The rows lie along a hidden order. The number after each row says roughly how far along it the row is, from 0 to 15. A new part has a new order.
In the rows, 128 means zero.
[123 120  72 135  78 143 170 144 143 123 153  24 115 132  97 180 112  61
  79 114 113 139  84 156 138 113 140 144 125 154 176 108  79 136 106 188
 135 111 151 120 126 122 144 175 120 138 102 163  59 165 121 136 158  93
 127  72 129 135 126 137 133 109 150 137 118 163 132 154 151  87 103  83
 122 123 151 131 104 156 130 112 130 137 130 111  75 148 104 172 138 116
 126  84 117 134 156 126 135] -> 13
[ 33 111 156 120  31 131 148 138 130 127 126  11  90 161 113 174 119 112
 190 194 105 146 120 139 105 112 139 131 169 137 128 102  74 136 118 130
 117 131 132 125 127  59 132  89 149 111 111 159  72 135  98 149 140  75
 148  96 109 131 128 139 134  99 178 121 177 138 138 142 145 110 143  86
 126 119 131 156 103 130 187 114 121 144 125 131 137 129 122 140 130 115
 119  96 135 146 155 129  91] -> 1
[121 125 123 108  92 129 164 110 108 135 124 116 143 122 116 129 152 220
  84 110 141 144 145 133 174  74  98 115  96 134  81 111 176 130 133 148
 116 136  76 125 127 152 133 179 128 152 132 139 159 168 157 168 143 128
 136 144 142 107 159 120 108 169 120 148  92 134 133 161 158 110 141 146
 122 147  95  97 155 145 106 115 114 101 174 154 113 117 159 150 115  74
 138 104  76 166 128 112  86] -> 9
[ 52 114 185 102  77 126 145 144 110 143 106 141 106 149 145 127 129 216
 255 143 121 125 168 135 117 112 115 119 137 101  96  88 164 143 170 125
 107 146  90 120 126  85 114  51 162 108 123 132 183 102 118 131 122 110
 141 161 127 102 157 132 115 145 140 146 174 148 138 161 147 129 168 153
 122 149 103 130 134 120 140 122 107 104 158 166 183 108 160 166 127 124
 135 118 122 143 120 123  81] -> 0
[ 43 138 205 130  99 125 117 100 127 125 153  32 118 160 112 141 135 110
 165 239 108 151 114 105 141 128 120 111 171 135  53 115  93 122  53  51
 116 134 112 144 127  83 125 126 129 118 128 149  77 150 106 159 115  93
 164 114 116 149 122 129 106  68 164 104 124  82 132 107 130 143 117  89
 136 105 112 146 128 107 182 125 129 173 142 117 147 129 118  68 112  88
 119 133 146 181 164 133 102] -> 0
[ 65 134 209 109  89 129 130 125 106 144 128 156 126 141 144 108 137 219
 243 178 121 127 171 116 145 117 101 106 127 107  39  94 184 140 125  85
 105 147  67 131 125 107 109  85 147 119 133 127 194 116 128 139 112 128
 148 184 140 109 159 128  87 155 119 144  99 107 137 146 143 152 142 151
 125 145  86 118 151 112 124 130 109 124 175 158 187 105 159 136 112 109
 140 139 121 164 128 126  95] -> 0
[ 39 121 181 126  89 116 110  93 124 119 118  37 110 161 114 159 138 132
 148 231 121 154 114 109 120 107 134 117 185 143  89 137  81 117  86  75
 116 137 127 138 131  75 133 104 140 122 131 145  69 143 105 164 119  95
 159  96 101 142 113 129 131  53 174  91 154  92 133 108 130 138 148  92
 135 104 117 151 122 113 205 119 129 159 120 118 149 127 127  67 118  91
 111 123 144 154 153 127  83] -> 0
[ 94 141 153 129  95 128 133  85 121 122 158  40 144 140  95 142 150 144
  37 194 123 162 102 112 182  92 103 108 135 151  52 120 116 119  45  89
 123 128 108 144 127 134 138 207 119 155 131 155  78 191 136 174 131 114
 155 106 132 144 131 123 101 103 142 113  70  95 130 124 145 123 105  91
 133 115 104 116 144 127 144 118 126 157 163 109  97 135 125  84 108  54
 126 117 106 190 162 123 101] -> 7
[161 112  58 117  82 140 186 155 130 131 122  99 121 121 117 158 121 144
 109  47 132 123 115 169 132 100 133 148  95 137 189 107 128 144 183 224
 133 119 131 112 126 140 140 147 128 141 107 147 123 148 138 128 162 116
 111 104 137 107 142 134 136 179 123 164 135 189 133 174 153  82 131 126
 117 149 144 113 115 166 101 112 121  93 134 135  88 133 130 216 144 131
 133  82  93 112 127 117 123] -> 15
